Below is a small trained network, with its code and all its weights. Each question gives an input and a class and asks what happens when units are switched off, that is, made to give their printed mean instead of their output.

import numpy as np


def w(rows, s, z=0):
    codes = np.array(rows[::2]) - 128.0
    scale = np.full(codes.shape[1], s)
    scale[-1] = z or s
    return codes * scale


def norm(h):
    return h / np.sqrt((h * h).mean(-1, keepdims=True) + 1e-5)


def f(y):
    return np.maximum(y, 0)


def log_softmax(a):
    a = a - a.max(-1, keepdims=True)
    return a - np.log(np.exp(a).sum(-1, keepdims=True))


def net(x, mask):
    res = np.array(x, float).reshape(1, 4) / 4 @ E
    u = 0
    for l in range(4):
        y = f(norm(res) @ A[l][:, :-1].T + A[l][:, -1])
        res = res + np.where(mask[u : u + 5], y, B[l][:, -1]) @ B[l][:, :-1]
        u += 5
    return log_softmax(norm(res)[-1] @ U[:, :-1].T + U[:, -1])


A, B = {}, {}
E = w([
[206,139,138,78,203,254],'x0',
[102,161,81,29,86,19],'x1',
[222,184,53,169,201,81],'x2',
[219,104,225,111,93,101],'x3',
],0.007)
A[0] = w([
[40,137,124,167,175,185,2],'0.n0',
[190,136,72,184,35,10,34],'0.n1',
[105,151,35,85,210,102,116],'0.n2',
[31,104,226,79,112,3,129],'0.n3',
[43,53,179,223,95,140,109],'0.n4',
],0.0071,0.0044)
B[0] = w([
[57,62,190,161,219,164,159],'0.n0',
[132,182,179,147,214,1,207],'0.n1',
[95,158,96,134,153,87,205],'0.n2',
[114,94,20,67,49,120,254],'0.n3',
[83,128,178,227,98,101,221],'0.n4',
],0.0082,0.0055)
A[1] = w([
[168,108,155,164,83,138,252],'1.n0',
[97,131,2,94,200,145,25],'1.n1',
[242,144,134,96,136,162,43],'1.n2',
[125,87,115,109,5,128,144],'1.n3',
[150,163,106,82,223,156,23],'1.n4',
],0.0081,0.0033)
B[1] = w([
[150,176,117,177,92,141,229],'1.n0',
[73,97,42,57,139,131,229],'1.n1',
[137,68,131,254,113,147,187],'1.n2',
[106,152,187,173,9,87,253],'1.n3',
[174,86,123,158,103,219,200],'1.n4',
],0.0077,0.0042)
A[2] = w([
[146,130,134,19,2,143,2],'2.n0',
[96,38,181,21,72,116,73],'2.n1',
[106,190,68,86,72,130,48],'2.n2',
[123,124,29,52,225,164,47],'2.n3',
[154,95,22,71,213,193,16],'2.n4',
],0.0094,0.0057)
B[2] = w([
[55,121,251,19,113,139,223],'2.n0',
[163,121,225,84,127,168,225],'2.n1',
[102,98,137,75,82,187,199],'2.n2',
[153,20,52,52,163,112,254],'2.n3',
[190,40,76,53,184,179,246],'2.n4',
],0.012,0.0039)
A[3] = w([
[238,182,190,144,136,191,50],'3.n0',
[219,201,152,147,211,14,2],'3.n1',
[119,126,204,29,29,155,55],'3.n2',
[65,129,118,170,220,188,156],'3.n3',
[254,182,173,136,120,230,50],'3.n4',
],0.0094,0.0066)
B[3] = w([
[188,244,58,177,116,167,178],'3.n0',
[152,199,181,100,248,59,193],'3.n1',
[106,176,181,32,98,192,254],'3.n2',
[114,31,167,100,208,155,219],'3.n3',
[200,207,43,233,109,200,190],'3.n4',
],0.012,0.0056)
U = w([
[64,149,200,245,22,63,40],'0',
[219,31,23,21,207,204,113],'1',
[20,41,199,226,201,215,102],'2',
[55,172,217,21,7,152,151],'3',
[173,215,194,126,71,253,3],'4',
[254,212,64,226,148,219,200],'5',
[201,214,208,145,232,23,227],'6',
[58,168,19,75,125,66,102],'7',
],0.015,0.0063)

Each question gives the input, the list of numbers given to net, and the class t.
The units are the neurons (one row each of A and B). Each row of codes is followed by its name. A weight is (code - 128) times the scale printed after its matrix; where a second scale follows, it is the last column's (A, B and U).
mask holds one flag per neuron, layer by layer. A switched-off neuron (its flag False) gives its mean, the last column of its row in B, instead of its output. The means were averaged over made-up inputs and are rounded, as every weight is.
A unit's drop is (log p(t) with every unit on - log p(t) with that unit switched off) / (log p(t) with every unit on - log p(t) with every unit switched off).
most important unit: the unit with the biggest drop
top k neurons: the k neurons with the biggest drops, biggest first
k most important neurons of layer l: the k neurons of layer l with the biggest drops, biggest first
drop of u: that unit's drop, to one decimal
input [1,-3,-4,2], class 4: top 3 neurons : (0.n3; 0.n1; 0.n2)
input [6,7,1,7], class 5: 2 most important neurons of layer 2 : (2.n3; 2.n2)
input [-6,0,-1,-3], class 0: most important unit : 0.n4
input [-6,3,6,0], class 6: top 2 neurons : (0.n1; 3.n1)
input [-2,6,6,-2], class 6: top 4 neurons : (0.n1; 3.n1; 0.n3; 2.n4)
input [-8,-2,-1,4], class 0: 2 most important neurons of layer 0 : (0.n4; 0.n1)
input [7,-1,7,3], class 5: top 2 neurons : (0.n3; 1.n2)
input [1,0,6,6], class 5: 2 most important neurons of layer 0 : (0.n4; 0.n2)
input [8,0,-8,1], class 4: top 2 neurons : (0.n3; 3.n4)
input [-8,-7,4,0], class 6: drop of 0.n1 : 0.2
input [-6,-5,-6,3], class 0: drop of 2.n2 : 0.1
input [-3,-3,-3,-1], class 0: drop of 0.n4 : 0.7
input [-6,-8,4,2], class 6: 2 most important neurons of layer 0 : (0.n3; 0.n1)
input [-2,-7,-6,6], class 0: 2 most important neurons of layer 1 : (1.n0; 1.n1)
